Here is a tiny trained network, its code and every weight. The questions are about switching its units off for an input and a target symbol, where a switched-off unit gives its printed mean instead of its output.

import numpy as np


def w(rows, s, z=0):
    codes = np.array(rows[::2]) - 128.0
    scale = np.full(codes.shape[1], s)
    scale[-1] = z or s
    return codes * scale


def f(y):
    return y / 2 * (1 + np.tanh(0.7978845608 * (y + 0.044715 * y**3)))


def softmax(a):
    e = np.exp(a - a.max(-1, keepdims=True))
    return e / e.sum(-1, keepdims=True)


def log_softmax(a):
    a = a - a.max(-1, keepdims=True)
    return a - np.log(np.exp(a).sum(-1, keepdims=True))


def net(x, mask):
    ids = ['ΓΞΠΩβδεζημ'.index(c) for c in x.split()]
    T = len(ids)
    res = E[ids] + P[:T]
    u = 0
    for l in range(3):
        r = res
        for j in range(3):
            rows = slice(2 * j, 2 * j + 2)
            q, k, v = (r @ M[l][rows].T for M in (Q, K, V))
            z = softmax(np.where(np.tri(T) > 0, q @ k.T / 2**0.5, -1e9)) @ v
            o = O[l][rows]
            res = res + np.where(mask[u + j], z, o[:, -1]) @ o[:, :-1]
        u += 3
        y = f(res @ A[l][:, :-1].T + A[l][:, -1])
        res = res + np.where(mask[u : u + 4], y, B[l][:, -1]) @ B[l][:, :-1]
        u += 4
    return log_softmax(res[-1] @ U[:, :-1].T + U[:, -1])


Q, K, V, O, A, B = {}, {}, {}, {}, {}, {}
E = w([
[137,128,159],'Γ',
[145,112,35],'Ξ',
[70,115,166],'Π',
[228,143,78],'Ω',
[128,129,157],'β',
[122,121,163],'δ',
[48,249,48],'ε',
[125,143,154],'ζ',
[115,123,94],'η',
[187,152,179],'μ',
],0.013)
P = w([
[237,102,128],'0',
[112,249,83],'1',
[112,254,108],'2',
[105,247,129],'3',
[102,237,129],'4',
[99,208,133],'5',
[94,176,138],'6',
[93,152,135],'7',
],0.0047)
Q[0] = w([
[171,111,137],'L0H1',
[162,107,145],'L0H1',
[99,151,254],'L0H2',
[137,116,58],'L0H2',
[140,102,136],'L0H3',
[142,100,155],'L0H3',
],0.008)
K[0] = w([
[162,190,100],'L0H1',
[146,188,101],'L0H1',
[39,255,83],'L0H2',
[168,38,166],'L0H2',
[112,161,113],'L0H3',
[120,159,108],'L0H3',
],0.0065)
V[0] = w([
[172,51,118],'L0H1',
[166,110,175],'L0H1',
[152,78,178],'L0H2',
[203,2,157],'L0H2',
[143,42,151],'L0H3',
[177,15,147],'L0H3',
],0.0052)
O[0] = w([
[80,230,229,69],'L0H1',
[175,209,134,127],'L0H1',
[160,179,212,73],'L0H2',
[113,218,238,3],'L0H2',
[100,195,234,50],'L0H3',
[68,254,250,37],'L0H3',
],0.0042,0.003)
A[0] = w([
[110,145,186,254],'L0N1',
[99,142,104,178],'L0N2',
[169,138,127,236],'L0N3',
[146,8,117,76],'L0N4',
],0.016,0.0034)
B[0] = w([
[137,73,201,182],'L0N1',
[79,119,73,216],'L0N2',
[191,152,111,252],'L0N3',
[170,245,105,216],'L0N4',
],0.011,0.0035)
Q[1] = w([
[100,128,121],'L1H1',
[214,161,125],'L1H1',
[200,200,94],'L1H2',
[164,170,180],'L1H2',
[122,203,8],'L1H3',
[126,71,205],'L1H3',
],0.016)
K[1] = w([
[109,128,123],'L1H1',
[180,122,171],'L1H1',
[135,249,98],'L1H2',
[163,182,148],'L1H2',
[79,92,76],'L1H3',
[166,151,158],'L1H3',
],0.02)
V[1] = w([
[191,156,165],'L1H1',
[138,66,150],'L1H1',
[22,134,143],'L1H2',
[30,150,52],'L1H2',
[255,18,113],'L1H3',
[87,171,168],'L1H3',
],0.0062)
O[1] = w([
[129,203,178,210],'L1H1',
[76,132,148,106],'L1H1',
[88,28,175,97],'L1H2',
[102,56,96,253],'L1H2',
[85,254,101,35],'L1H3',
[128,66,192,115],'L1H3',
],0.0069,0.0046)
A[1] = w([
[148,151,222,107],'L1N1',
[50,3,52,66],'L1N2',
[47,128,61,3],'L1N3',
[129,96,216,240],'L1N4',
],0.0055,0.0053)
B[1] = w([
[171,126,246,158],'L1N1',
[255,77,189,255],'L1N2',
[194,5,183,139],'L1N3',
[70,135,177,173],'L1N4',
],0.0064,0.0063)
Q[2] = w([
[143,253,2],'L2H1',
[167,235,68],'L2H1',
[192,90,165],'L2H2',
[161,107,17],'L2H2',
[201,124,125],'L2H3',
[110,180,42],'L2H3',
],0.01)
K[2] = w([
[138,174,62],'L2H1',
[157,185,79],'L2H1',
[253,137,161],'L2H2',
[212,91,125],'L2H2',
[184,105,188],'L2H3',
[165,61,43],'L2H3',
],0.011)
V[2] = w([
[165,153,100],'L2H1',
[2,157,194],'L2H1',
[78,65,72],'L2H2',
[159,144,211],'L2H2',
[149,57,239],'L2H3',
[116,74,139],'L2H3',
],0.0067)
O[2] = w([
[147,180,155,166],'L2H1',
[101,31,151,11],'L2H1',
[40,133,143,78],'L2H2',
[197,109,159,164],'L2H2',
[127,54,254,150],'L2H3',
[118,98,132,78],'L2H3',
],0.0088,0.011)
A[2] = w([
[66,60,75,81],'L2N1',
[26,133,41,180],'L2N2',
[58,2,139,255],'L2N3',
[130,199,24,64],'L2N4',
],0.0072,0.0066)
B[2] = w([
[250,72,189,141],'L2N1',
[48,125,147,192],'L2N2',
[59,187,144,203],'L2N3',
[114,33,107,252],'L2N4',
],0.011,0.012)
U = w([
[105,77,195,47],'Γ',
[115,131,113,243],'Ξ',
[124,58,139,145],'Π',
[73,141,59,100],'Ω',
[191,155,47,3],'β',
[136,111,133,147],'δ',
[30,202,191,185],'ε',
[125,123,161,86],'ζ',
[187,61,152,7],'η',
[145,255,149,251],'μ',
],0.0078,0.0064)

Each question gives the input, a string of symbols that net reads in full, and the target symbol t.
The units are the heads (2 rows each of Q, K, V and O) and the neurons (one row each of A and B). Each row of codes is followed by its name. A weight is (code - 128) times the scale printed after its matrix; where a second scale follows, it is the last column's (O, A, B and U).
mask holds one flag per unit, layer by layer, with each layer's heads first. A switched-off unit (its flag False) gives its mean, the last column of its rows in O or B, instead of its output. The means were averaged over made-up inputs and are rounded, as every weight is.
A unit's drop is (log p(t) with every unit on - log p(t) with that unit switched off) / (log p(t) with every unit on - log p(t) with every unit switched off).
The circuit of an input: a set's keep is (log p(t) with only the set's units on - log p(t) with every unit switched off) / (log p(t) with every unit on - log p(t) with every unit switched off). Starting from the 12 units with the biggest drops (on a tie, the unit counted first), units are removed one at a time, each time the one whose removal leaves the highest keep (on an exact tie, the one counted first), for as long as the keep stays at least 0.8.
units of the circuit, in order: the units of the circuit, biggest drop first
unit that matters most: the unit with the biggest drop
top k neurons: the k neurons with the biggest drops, biggest first
top k neurons in layer l: the k neurons of layer l with the biggest drops, biggest first
which heads matter: for each layer, one digit per head in row order, 1 if its drop is at least 0.15 and else 0, layers parted by /
input μ Π μ μ Γ, target μ: unit that matters most -> L1H2
input μ μ Π δ, target ε: units of the circuit, in order -> L0N4; L1N2; L2H2; L1H3
input ε ε μ Ω μ μ ε, target Ω: units of the circuit, in order -> L2H2; L1N2; L2H3; L0H3
input μ ζ ε δ Π δ, target η: top 4 neurons -> L0N2; L0N3; L1N1; L0N1
input Γ μ μ μ μ β μ δ, target μ: top 2 neurons in layer 1 -> L1N2; L1N3
input ε Γ Π ε, target Π: top 2 neurons -> L2N1; L0N2
input Π η β ε β, target Γ: top 2 neurons in layer 1 -> L1N4; L1N1
input μ Π ε, target η: top 3 neurons in layer 0 -> L0N3; L0N2; L0N1
input μ μ Π Π μ Ξ ε Ω, target η: top 2 neurons -> L1N1; L0N2
input Π ε ζ μ μ μ Ξ, target Γ: which heads matter -> 111 / 011 / 101
input Ξ μ μ δ, target μ: which heads matter -> 111 / 011 / 000
input Π μ ε Π μ, target Γ: which heads matter -> 111 / 011 / 101
input δ δ μ ε η δ, target ε: which heads matter -> 111 / 100 / 011
input Γ μ β, target μ: units of the circuit, in order -> L2N4
input Γ Π Π Π ζ, target ε: which heads matter -> 000 / 000 / 100
input Π Ω μ μ ε, target Γ: which heads matter -> 011 / 011 / 100
input Π μ Ω μ μ Ω, target β: which heads matter -> 000 / 010 / 001
input Ω ζ ε, target β: which heads matter -> 110 / 010 / 101
input Π Ξ ε Π Ω, target Γ: top 2 neurons -> L0N1; L2N3
input μ η ε μ, target η: unit that matters most -> L1H3
input η Π δ ζ, target ε: which heads matter -> 001 / 000 / 110
input η Π ζ ε Π ε Ω μ, target μ: top 3 neurons -> L1N2; L0N4; L0N2
input δ Π μ ε Π Π ζ Γ, target ε: top 2 neurons in layer 2 -> L2N3; L2N4
